Below are the code and all the weights of a small trained network. Each question names an input and a target symbol and asks about switching units off, where a switched-off unit gives its printed mean instead of its output.

import numpy as np


def w(rows, s, z=0):
    codes = np.array(rows[::2]) - 128.0
    scale = np.full(codes.shape[1], s)
    scale[-1] = z or s
    return codes * scale


def f(y):
    return np.maximum(y, 0)


def softmax(a):
    e = np.exp(a - a.max(-1, keepdims=True))
    return e / e.sum(-1, keepdims=True)


def log_softmax(a):
    a = a - a.max(-1, keepdims=True)
    return a - np.log(np.exp(a).sum(-1, keepdims=True))


def net(x, mask):
    ids = ['αδεζθμψω'.index(c) for c in x.split()]
    T = len(ids)
    res = E[ids] + P[:T]
    q, k, v = (res @ M[0].T for M in (Q, K, V))
    z = softmax(np.where(np.tri(T) > 0, q @ k.T / 2**0.5, -1e9)) @ v
    res = res + np.where(mask[0], z, O[0][:, -1]) @ O[0][:, :-1]
    y = f(res @ A[0][:, :-1].T + A[0][:, -1])
    res = res + np.where(mask[1:17], y, B[0][:, -1]) @ B[0][:, :-1]
    return log_softmax(res[-1] @ U[:, :-1].T + U[:, -1])


Q, K, V, O, A, B = {}, {}, {}, {}, {}, {}
E = w([
[197,110,142,58,178,152],'α',
[106,126,148,119,105,174],'δ',
[233,126,64,113,141,65],'ε',
[118,52,134,217,89,117],'ζ',
[25,161,112,101,114,114],'θ',
[58,81,55,57,60,96],'μ',
[149,23,100,66,124,145],'ψ',
[172,254,139,93,118,112],'ω',
],0.0087)
P = w([
[116,139,195,67,97,82],'0',
[117,106,112,153,182,140],'1',
[152,142,76,84,88,146],'2',
[93,136,145,111,113,97],'3',
[110,107,110,155,183,147],'4',
[163,133,116,79,62,173],'5',
[83,133,129,130,115,102],'6',
[101,103,99,161,184,157],'7',
[151,75,117,83,11,178],'8',
],0.011)
Q[0] = w([
[186,119,115,109,34,231],'h0',
[251,189,93,90,147,118],'h0',
],0.031)
K[0] = w([
[251,151,139,64,67,182],'h0',
[209,175,125,106,184,45],'h0',
],0.03)
V[0] = w([
[248,226,166,145,177,141],'h0',
[106,150,95,178,81,18],'h0',
],0.012)
O[0] = w([
[12,79,97,149,157,91,254],'h0',
[115,119,184,115,119,75,4],'h0',
],0.011,8.2e-05)
A[0] = w([
[87,221,173,93,95,118,68],'n0',
[61,230,177,133,113,159,88],'n1',
[85,103,118,66,162,149,114],'n2',
[85,116,66,177,194,169,134],'n3',
[76,178,166,178,162,94,96],'n4',
[150,169,132,249,191,90,81],'n5',
[130,148,57,161,158,148,93],'n6',
[136,235,132,165,222,153,131],'n7',
[137,146,145,43,157,141,118],'n8',
[108,121,243,131,182,198,194],'n9',
[131,221,180,136,153,51,3],'n10',
[120,109,104,160,244,157,8],'n11',
[111,76,127,212,103,115,181],'n12',
[173,93,108,118,220,117,86],'n13',
[138,111,217,210,220,166,54],'n14',
[128,162,57,168,77,158,46],'n15',
],0.015,0.005)
B[0] = w([
[113,58,113,204,144,176,185],'n0',
[165,156,139,43,182,150,162],'n1',
[80,154,177,162,149,123,234],'n2',
[174,134,78,111,44,68,253],'n3',
[165,59,148,125,105,124,155],'n4',
[124,210,47,191,150,131,155],'n5',
[140,105,132,135,69,165,186],'n6',
[32,118,193,150,126,87,155],'n7',
[152,185,146,150,156,114,214],'n8',
[97,102,76,96,49,170,204],'n9',
[98,163,55,100,117,41,170],'n10',
[148,134,138,76,255,122,197],'n11',
[102,177,154,129,156,150,201],'n12',
[98,82,118,135,139,188,209],'n13',
[195,68,157,188,155,43,159],'n14',
[132,67,83,125,192,103,170],'n15',
],0.03,0.0055)
U = w([
[131,53,144,116,182,97,103],'α',
[156,119,129,253,119,116,76],'δ',
[206,174,183,87,111,122,248],'ε',
[85,200,145,127,100,6,58],'ζ',
[98,95,88,147,11,113,87],'θ',
[31,167,186,148,158,164,254],'μ',
[150,88,127,118,99,229,161],'ψ',
[88,179,40,124,177,151,16],'ω',
],0.0052,0.0037)

Each question gives the input, a string of symbols that net reads in full, and the target symbol t.
The units are the heads (2 rows each of Q, K, V and O) and the neurons (one row each of A and B). Each row of codes is followed by its name. A weight is (code - 128) times the scale printed after its matrix; where a second scale follows, it is the last column's (O, A, B and U).
mask holds one flag per unit, heads first, then neurons. A switched-off unit (its flag False) gives its mean, the last column of its rows in O or B, instead of its output. The means were averaged over made-up inputs and are rounded, as every weight is.
A unit's drop is (log p(t) with every unit on - log p(t) with that unit switched off) / (log p(t) with every unit on - log p(t) with every unit switched off).
The circuit of an input: a set's keep is (log p(t) with only the set's units on - log p(t) with every unit switched off) / (log p(t) with every unit on - log p(t) with every unit switched off). Starting from the 12 units with the biggest drops (on a tie, the unit counted first), units are removed one at a time, each time the one whose removal leaves the highest keep (on an exact tie, the one counted first), for as long as the keep stays at least 0.8.
circuit, biggest first: the units of the circuit, biggest drop first
most important unit: the unit with the biggest drop
k most important neurons: the k neurons with the biggest drops, biggest first
drop of u: that unit's drop, to one decimal
input ω ζ ω, target θ: 2 most important neurons : [n11 n3]
input ψ μ ζ, target α: circuit, biggest first : [n15 h0]
input μ α ε δ, target ψ: circuit, biggest first : [n0 n9 h0 n1]
input ζ ε ε ε ψ ψ, target μ: circuit, biggest first : [h0 n3 n2]
input α θ ζ θ α ζ ψ θ, target μ: circuit, biggest first : [h0 n7]
input α α θ, target θ: 4 most important neurons : [n3 n6 n11 n8]
input ζ ζ θ ζ α ψ ε ω, target ζ: 3 most important neurons : [n10 n7 n13]
input ε ψ α α ε ψ ψ ψ δ, target α: circuit, biggest first : [n15 h0]
input θ α θ ψ α μ ε ω, target ζ: 3 most important neurons : [n7 n10 n13]
input α ψ ω ζ α ε α ζ δ, target μ: most important unit : h0
input α ε α μ ε α δ, target ψ: circuit, biggest first : [n0 n9 h0]
input ω ψ ψ, target ζ: circuit, biggest first : [h0 n3 n2]
input α ζ ψ ω ε α ψ θ α, target θ: 2 most important neurons : [n3 n11]
input α δ ψ ω ε α ζ ψ, target ψ: most important unit : h0
input α α ε ψ θ ε ω, target α: circuit, biggest first : [n4 n0 n1 h0]
input ψ δ ζ δ ζ ψ ε ω θ, target α: 3 most important neurons : [n15 n9 n3]
input α α ψ ζ α α μ δ, target θ: 2 most important neurons : [n9 n11]
input ψ ε ω μ ε ε α α, target α: 4 most important neurons : [n11 n14 n13 n3]
input θ ε ω α α μ, target ζ: 3 most important neurons : [n3 n13 n0]
input ω ε ζ, target ζ: most important unit : h0
input θ ζ θ ψ μ ε μ ω μ, target μ: 3 most important neurons : [n3 n2 n12]
input μ ε α μ θ α, target θ: 2 most important neurons : [n3 n6]
input δ ω ω ω δ ψ, target ζ: 4 most important neurons : [n3 n13 n0 n2]
input α ε ω ζ, target θ: 3 most important neurons : [n9 n11 n10]
input θ ζ α α ω ζ θ, target ω: 4 most important neurons : [n10 n0 n1 n3]
input α ψ θ ω α, target α: drop of h0 : 0.2
input ε ω α θ, target ω: drop of h0 : 1.7
input δ μ θ μ α α α μ, target ε: drop of n0 : 0.1
input α ζ ω, target θ: drop of n4 : 0.2
